Below are the code and all the weights of a small trained network. Each question names an input and a class and asks about switching units off, where a switched-off unit gives its printed mean instead of its output.

import numpy as np


def w(rows, s, z=0):
    codes = np.array(rows[::2]) - 128.0
    scale = np.full(codes.shape[1], s)
    scale[-1] = z or s
    return codes * scale


def f(y):
    return y / 2 * (1 + np.tanh(0.7978845608 * (y + 0.044715 * y**3)))


def log_softmax(a):
    a = a - a.max(-1, keepdims=True)
    return a - np.log(np.exp(a).sum(-1, keepdims=True))


def net(x, mask):
    res = np.array(x, float).reshape(1, 5) / 4 @ E
    y = f(res @ A[0][:, :-1].T + A[0][:, -1])
    res = res + np.where(mask, y, B[0][:, -1]) @ B[0][:, :-1]
    return log_softmax(res[-1] @ U[:, :-1].T + U[:, -1])


A, B = {}, {}
E = w([
[80,201,64,100,175,94,64],'x0',
[181,85,152,225,105,3,142],'x1',
[94,91,143,141,122,130,193],'x2',
[111,89,119,96,241,43,123],'x3',
[62,171,76,214,43,97,53],'x4',
],0.006)
A[0] = w([
[87,120,38,150,180,80,77,236],'n0',
[124,176,40,173,117,61,62,223],'n1',
[158,49,199,131,83,94,214,194],'n2',
[91,140,110,180,178,40,95,190],'n3',
[200,36,210,130,68,129,200,215],'n4',
[120,220,121,159,78,148,106,152],'n5',
[164,59,208,161,92,123,216,199],'n6',
[179,135,134,123,156,71,72,137],'n7',
[114,61,86,180,144,79,133,187],'n8',
[141,85,143,27,174,142,169,251],'n9',
[90,176,116,174,126,28,91,212],'n10',
[152,34,229,137,102,115,219,198],'n11',
[193,52,194,195,121,118,212,203],'n12',
[122,96,154,56,238,179,147,229],'n13',
[92,227,108,138,18,186,75,230],'n14',
[107,189,59,148,7,201,83,237],'n15',
[137,164,88,47,253,159,131,249],'n16',
],0.0062,0.0025)
B[0] = w([
[126,158,69,100,102,64,102,215],'n0',
[79,119,49,102,80,101,55,222],'n1',
[75,47,183,191,156,144,182,230],'n2',
[100,87,39,115,132,31,95,203],'n3',
[99,78,214,193,150,179,224,254],'n4',
[110,153,135,124,66,160,69,172],'n5',
[71,51,224,214,127,183,242,236],'n6',
[123,146,99,136,166,97,100,154],'n7',
[68,75,92,156,132,86,136,180],'n8',
[225,145,254,112,254,135,199,226],'n9',
[83,77,34,128,82,73,67,212],'n10',
[105,110,191,194,160,149,199,248],'n11',
[97,41,149,183,134,136,165,246],'n12',
[206,186,209,107,229,128,175,235],'n13',
[87,174,147,71,8,240,42,246],'n14',
[84,140,192,71,11,235,56,250],'n15',
[170,233,142,45,158,96,155,242],'n16',
],0.006,0.0049)
U = w([
[99,94,57,123,121,7,74,111],'0',
[217,219,167,51,242,105,153,184],'1',
[113,2,183,240,157,151,189,2],'2',
[112,167,152,82,38,225,62,210],'3',
],0.007,0.0003)

Each question gives the input, the list of numbers given to net, and the class t.
The units are the neurons (one row each of A and B). Each row of codes is followed by its name. A weight is (code - 128) times the scale printed after its matrix; where a second scale follows, it is the last column's (A, B and U).
mask holds one flag per neuron, in row order. A switched-off neuron (its flag False) gives its mean, the last column of its row in B, instead of its output. The means were averaged over made-up inputs and are rounded, as every weight is.
A unit's drop is (log p(t) with every unit on - log p(t) with that unit switched off) / (log p(t) with every unit on - log p(t) with every unit switched off).
The circuit of an input: a set's keep is (log p(t) with only the set's units on - log p(t) with every unit switched off) / (log p(t) with every unit on - log p(t) with every unit switched off). Starting from the 12 units with the biggest drops (on a tie, the unit counted first), units are removed one at a time, each time the one whose removal leaves the highest keep (on an exact tie, the one counted first), for as long as the keep stays at least 0.8.
units of the circuit, in order: the units of the circuit, biggest drop first
top k neurons: the k neurons with the biggest drops, biggest first
drop of u: that unit's drop, to one decimal
input [-3,7,0,3,6], class 0: units of the circuit, in order	[n10; n3]
input [1,4,-2,-3,6], class 3: units of the circuit, in order	[n14]
input [5,2,6,-1,-8], class 1: units of the circuit, in order	[n16; n13]
input [2,-6,5,8,4], class 1: units of the circuit, in order	[n16; n13]
input [3,7,-5,-4,3], class 0: units of the circuit, in order	[n10; n1]
input [-6,5,-3,-6,7], class 3: top 2 neurons	[n14; n15]
input [-3,7,-7,-5,7], class 3: top 2 neurons	[n15; n14]
input [-7,-7,-2,-2,-5], class 1: top 2 neurons	[n13; n9]
input [5,1,-3,7,0], class 0: drop of n10	0.1
input [-3,3,3,-6,6], class 3: drop of n14	0.2
input [-3,2,4,-8,5], class 3: drop of n14	0.2
input [8,2,-3,1,-2], class 0: drop of n1	0.1
